Here is a tiny trained network, its code and every weight. The questions are about switching its units off for an input and a class, where a switched-off unit gives its printed mean instead of its output.

import numpy as np


def w(rows, s, z=0):
    codes = np.array(rows[::2]) - 128.0
    scale = np.full(codes.shape[1], s)
    scale[-1] = z or s
    return codes * scale


def f(y):
    return y / 2 * (1 + np.tanh(0.7978845608 * (y + 0.044715 * y**3)))


def log_softmax(a):
    a = a - a.max(-1, keepdims=True)
    return a - np.log(np.exp(a).sum(-1, keepdims=True))


def net(x, mask):
    res = np.array(x, float).reshape(1, 5) / 4 @ E
    y = f(res @ A[0][:, :-1].T + A[0][:, -1])
    res = res + np.where(mask, y, B[0][:, -1]) @ B[0][:, :-1]
    return log_softmax(res[-1] @ U[:, :-1].T + U[:, -1])


A, B = {}, {}
E = w([
[185,70,85,151],'x0',
[165,175,105,254],'x1',
[98,105,195,81],'x2',
[52,178,68,144],'x3',
[59,25,98,133],'x4',
],0.0096)
A[0] = w([
[156,175,156,155,142],'n0',
[173,49,107,157,186],'n1',
[132,71,137,29,138],'n2',
[70,78,146,59,164],'n3',
[75,148,54,154,84],'n4',
[79,123,124,67,151],'n5',
[120,92,113,204,136],'n6',
[56,118,185,101,181],'n7',
[158,98,113,111,99],'n8',
[154,216,142,135,161],'n9',
[137,172,107,163,102],'n10',
[92,105,87,165,133],'n11',
[28,104,142,78,154],'n12',
[113,165,9,161,97],'n13',
[105,59,115,117,149],'n14',
[139,174,30,148,133],'n15',
[63,175,99,111,119],'n16',
[43,103,128,30,149],'n17',
[113,89,118,181,254],'n18',
[138,66,222,160,156],'n19',
[181,162,144,124,197],'n20',
[114,85,168,190,180],'n21',
[139,86,115,75,106],'n22',
],0.013,0.0057)
B[0] = w([
[109,114,173,98,213],'n0',
[135,158,49,113,248],'n1',
[155,124,95,144,244],'n2',
[165,146,45,166,236],'n3',
[103,102,150,138,199],'n4',
[122,150,45,220,191],'n5',
[109,138,120,110,213],'n6',
[138,148,65,150,209],'n7',
[166,125,111,122,149],'n8',
[141,159,192,114,251],'n9',
[101,90,218,117,199],'n10',
[99,135,76,88,186],'n11',
[161,129,2,218,222],'n12',
[16,127,162,146,255],'n13',
[209,160,107,181,199],'n14',
[44,121,206,88,251],'n15',
[146,132,161,173,176],'n16',
[125,112,72,229,246],'n17',
[90,178,93,83,234],'n18',
[77,130,84,154,216],'n19',
[139,162,153,57,228],'n20',
[115,126,75,124,189],'n21',
[144,111,92,155,178],'n22',
],0.0075,0.0083)
U = w([
[36,89,127,128,254],'0',
[167,140,60,166,144],'1',
[215,228,186,66,212],'2',
[139,157,245,176,37],'3',
[157,108,172,98,5],'4',
],0.012,0.0044)

Each question gives the input, the list of numbers given to net, and the class t.
The units are the neurons (one row each of A and B). Each row of codes is followed by its name. A weight is (code - 128) times the scale printed after its matrix; where a second scale follows, it is the last column's (A, B and U).
mask holds one flag per neuron, in row order. A switched-off neuron (its flag False) gives its mean, the last column of its row in B, instead of its output. The means were averaged over made-up inputs and are rounded, as every weight is.
A unit's drop is (log p(t) with every unit on - log p(t) with that unit switched off) / (log p(t) with every unit on - log p(t) with every unit switched off).
The circuit of an input: a set's keep is (log p(t) with only the set's units on - log p(t) with every unit switched off) / (log p(t) with every unit on - log p(t) with every unit switched off). Starting from the 12 units with the biggest drops (on a tie, the unit counted first), units are removed one at a time, each time the one whose removal leaves the highest keep (on an exact tie, the one counted first), for as long as the keep stays at least 0.8.
units of the circuit, in order: the units of the circuit, biggest drop first
k most important neurons: the k neurons with the biggest drops, biggest first
drop of u: that unit's drop, to one decimal
input [4,0,2,7,-6], class 2: units of the circuit, in order	(n17)
input [-4,8,1,-3,3], class 0: units of the circuit, in order	(n14 n12)
input [4,5,6,4,-2], class 2: units of the circuit, in order	(n17 n12)
input [-8,7,-1,-2,-3], class 3: units of the circuit, in order	(n10 n1)
input [7,8,-1,-1,-4], class 3: units of the circuit, in order	(n10 n15)
input [3,1,-3,0,-1], class 0: 2 most important neurons	(n14 n9)
input [-1,7,6,1,-6], class 2: 2 most important neurons	(n13 n20)
input [-7,6,-6,-5,-3], class 2: 2 most important neurons	(n20 n17)
input [0,0,-3,6,-3], class 0: 2 most important neurons	(n13 n14)
input [1,2,1,-5,-1], class 2: drop of n12	0.2
input [-8,-6,6,6,-8], class 1: drop of n16	0.0
input [2,4,-7,-4,-2], class 0: drop of n13	0.3
